Below are the code and all the weights of a small trained network. Each question names an input and a class and asks about switching units off, where a switched-off unit gives its printed mean instead of its output.

import numpy as np


def w(rows, s, z=0):
    codes = np.array(rows[::2]) - 128.0
    scale = np.full(codes.shape[1], s)
    scale[-1] = z or s
    return codes * scale


def f(y):
    return y / 2 * (1 + np.tanh(0.7978845608 * (y + 0.044715 * y**3)))


def log_softmax(a):
    a = a - a.max(-1, keepdims=True)
    return a - np.log(np.exp(a).sum(-1, keepdims=True))


def net(x, mask):
    res = np.array(x, float).reshape(1, 4) / 4 @ E
    y = f(res @ A[0][:, :-1].T + A[0][:, -1])
    res = res + np.where(mask, y, B[0][:, -1]) @ B[0][:, :-1]
    return log_softmax(res[-1] @ U[:, :-1].T + U[:, -1])


A, B = {}, {}
E = w([
[84,91,169,210,79,184,255],'x0',
[210,185,245,72,101,230,112],'x1',
[88,198,152,220,44,16,183],'x2',
[244,201,103,211,76,179,37],'x3',
],0.0095)
A[0] = w([
[176,96,110,191,92,225,152,207],'n0',
[105,167,48,150,114,29,90,165],'n1',
[121,172,75,115,121,146,98,90],'n2',
[118,88,93,112,132,162,103,64],'n3',
[147,77,80,49,199,134,107,202],'n4',
[93,76,70,62,206,91,103,254],'n5',
[96,73,145,193,100,114,212,160],'n6',
[119,59,181,140,118,147,189,169],'n7',
[143,193,117,172,139,42,53,190],'n8',
[138,110,144,8,174,210,68,221],'n9',
[175,190,210,43,82,167,158,192],'n10',
[134,107,102,168,121,124,181,138],'n11',
[177,155,75,228,99,154,99,196],'n12',
[114,124,100,88,194,75,70,225],'n13',
[44,72,99,130,112,31,200,197],'n14',
[103,85,106,81,216,128,59,134],'n15',
[216,144,120,165,105,222,137,138],'n16',
],0.011,0.0053)
B[0] = w([
[80,154,155,23,210,125,67,184],'n0',
[159,170,76,155,35,47,175,182],'n1',
[169,150,126,76,118,89,89,143],'n2',
[186,49,152,148,149,162,73,146],'n3',
[122,36,42,183,99,189,119,213],'n4',
[114,102,2,171,149,230,168,215],'n5',
[45,106,187,43,70,138,172,178],'n6',
[60,96,216,147,130,193,113,167],'n7',
[174,118,115,157,19,22,102,182],'n8',
[166,37,153,211,129,193,35,252],'n9',
[205,224,233,224,174,173,145,211],'n10',
[50,82,141,47,110,144,129,149],'n11',
[107,167,109,4,130,46,38,187],'n12',
[173,114,29,233,125,165,121,196],'n13',
[38,157,61,139,129,187,230,201],'n14',
[193,28,93,175,75,135,87,200],'n15',
[114,185,144,83,230,111,33,194],'n16',
],0.0089,0.022)
U = w([
[182,194,245,175,161,151,129,110],'0',
[91,165,36,131,153,126,193,3],'1',
[179,41,84,146,134,175,82,80],'2',
[140,159,134,57,188,93,62,217],'3',
[153,166,121,127,33,29,99,137],'4',
[30,86,190,84,95,136,193,127],'5',
],0.012,0.0051)

Each question gives the input, the list of numbers given to net, and the class t.
The units are the neurons (one row each of A and B). Each row of codes is followed by its name. A weight is (code - 128) times the scale printed after its matrix; where a second scale follows, it is the last column's (A, B and U).
mask holds one flag per neuron, in row order. A switched-off neuron (its flag False) gives its mean, the last column of its row in B, instead of its output. The means were averaged over made-up inputs and are rounded, as every weight is.
A unit's drop is (log p(t) with every unit on - log p(t) with that unit switched off) / (log p(t) with every unit on - log p(t) with every unit switched off).
The circuit of an input: a set's keep is (log p(t) with only the set's units on - log p(t) with every unit switched off) / (log p(t) with every unit on - log p(t) with every unit switched off). Starting from the 12 units with the biggest drops (on a tie, the unit counted first), units are removed one at a time, each time the one whose removal leaves the highest keep (on an exact tie, the one counted first), for as long as the keep stays at least 0.8.
circuit, biggest first: the units of the circuit, biggest drop first
k most important neurons: the k neurons with the biggest drops, biggest first
drop of u: that unit's drop, to one decimal
input [0,6,-6,5], class 0: circuit, biggest first : [n10]
input [-2,0,1,-4], class 1: circuit, biggest first : [n9; n14]
input [-1,3,-4,4], class 3: circuit, biggest first : [n16; n5; n0]
input [3,-8,0,-2], class 1: 2 most important neurons : [n14; n5]
input [-3,1,8,-3], class 4: 2 most important neurons : [n5; n8]
input [7,-4,3,8], class 3: 2 most important neurons : [n0; n12]
input [-2,8,-6,7], class 0: 2 most important neurons : [n10; n9]
input [0,4,-1,4], class 3: drop of n16 : 0.2
input [5,8,-4,4], class 0: drop of n10 : 0.6
input [6,4,-4,-5], class 5: drop of n6 : 0.3
input [-5,8,-2,6], class 0: drop of n10 : 0.9
